Below is a small trained network, with its code and all its weights. Each question gives an input and a class and asks what happens when units are switched off, that is, made to give their printed mean instead of their output.

import numpy as np


def w(rows, s, z=0):
    codes = np.array(rows[::2]) - 128.0
    scale = np.full(codes.shape[1], s)
    scale[-1] = z or s
    return codes * scale


def f(y):
    return np.maximum(y, 0)


def log_softmax(a):
    a = a - a.max(-1, keepdims=True)
    return a - np.log(np.exp(a).sum(-1, keepdims=True))


def net(x, mask):
    res = np.array(x, float).reshape(1, 2) / 4 @ E
    y = f(res @ A[0][:, :-1].T + A[0][:, -1])
    res = res + np.where(mask, y, B[0][:, -1]) @ B[0][:, :-1]
    return log_softmax(res[-1] @ U[:, :-1].T + U[:, -1])


A, B = {}, {}
E = w([
[90,92,158,253,145,123,100,140,252],'x0',
[108,160,177,120,98,111,28,153,116],'x1',
],0.022)
A[0] = w([
[170,190,100,64,103,129,143,111,84,99],'N0',
[145,155,125,144,74,144,154,138,166,254],'N1',
[148,131,125,97,152,114,120,135,161,124],'N2',
[188,206,97,141,174,148,133,101,101,74],'N3',
[155,124,152,101,38,125,129,161,93,77],'N4',
[146,110,87,75,53,122,140,135,105,129],'N5',
[125,141,132,128,163,139,119,149,224,66],'N6',
[95,147,179,120,59,111,2,175,97,130],'N7',
[69,119,137,219,106,120,125,181,201,96],'N8',
[176,26,85,163,216,195,250,85,114,96],'N9',
[119,208,100,46,112,164,107,113,94,160],'N10',
],0.0096,0.014)
B[0] = w([
[122,145,165,192,111,78,95,131,109,208],'N0',
[168,237,39,103,236,18,112,196,73,213],'N1',
[118,105,143,135,129,126,122,156,85,128],'N2',
[152,28,228,171,28,223,99,76,186,151],'N3',
[97,116,183,198,67,154,65,61,165,159],'N4',
[169,146,135,193,163,46,109,68,144,185],'N5',
[144,137,230,192,87,186,133,81,186,180],'N6',
[45,166,125,55,90,155,254,118,127,223],'N7',
[169,112,118,226,159,132,101,78,140,252],'N8',
[43,117,162,112,100,92,198,88,178,247],'N9',
[154,180,111,181,147,116,99,137,153,220],'N10',
],0.011,0.022)
U = w([
[178,139,161,195,111,130,76,68,141,70],'0',
[18,139,141,97,85,132,208,85,141,92],'1',
[186,188,6,109,240,82,124,194,97,244],'2',
[153,74,105,124,95,168,146,146,123,106],'3',
[181,96,132,68,133,181,106,119,126,101],'4',
[140,73,132,98,139,189,107,135,101,106],'5',
],0.012,0.011)

Each question gives the input, the list of numbers given to net, and the class t.
The units are the neurons (one row each of A and B). Each row of codes is followed by its name. A weight is (code - 128) times the scale printed after its matrix; where a second scale follows, it is the last column's (A, B and U).
mask holds one flag per neuron, in row order. A switched-off neuron (its flag False) gives its mean, the last column of its row in B, instead of its output. The means were averaged over made-up inputs and are rounded, as every weight is.
A unit's drop is (log p(t) with every unit on - log p(t) with that unit switched off) / (log p(t) with every unit on - log p(t) with every unit switched off).
The circuit of an input: a set's keep is (log p(t) with only the set's units on - log p(t) with every unit switched off) / (log p(t) with every unit on - log p(t) with every unit switched off). Starting from all 11 units, units are removed one at a time, each time the one whose removal leaves the highest keep (on an exact tie, the one counted first), for as long as the keep stays at least 0.8.
units of the circuit, in order: the units of the circuit, biggest drop first
unit that matters most: the unit with the biggest drop
k most important neurons: the k neurons with the biggest drops, biggest first
drop when u is switched off: that unit's drop, to one decimal
input [-7,8], class 1: unit that matters most -> N7
input [-2,3], class 2: 2 most important neurons -> (N9; N6)
input [-7,-7], class 0: 3 most important neurons -> (N7; N5; N0)
input [-8,-8], class 0: units of the circuit, in order -> (N5; N3)
input [-3,-1], class 2: 2 most important neurons -> (N6; N8)
input [-3,-2], class 2: 4 most important neurons -> (N6; N8; N7; N4)
input [3,-3], class 2: units of the circuit, in order -> (N1; N3)
input [-1,-3], class 2: 2 most important neurons -> (N7; N6)
input [-4,-3], class 0: 2 most important neurons -> (N7; N3)
input [0,4], class 1: 2 most important neurons -> (N7; N8)
input [-4,-4], class 0: 3 most important neurons -> (N7; N5; N3)
input [-2,6], class 1: drop when N7 is switched off -> 1.3
input [-1,-2], class 2: drop when N6 is switched off -> 0.0
input [0,5], class 1: units of the circuit, in order -> (N7)
input [3,-2], class 2: drop when N0 is switched off -> 0.1
input [1,5], class 1: drop when N7 is switched off -> 1.2
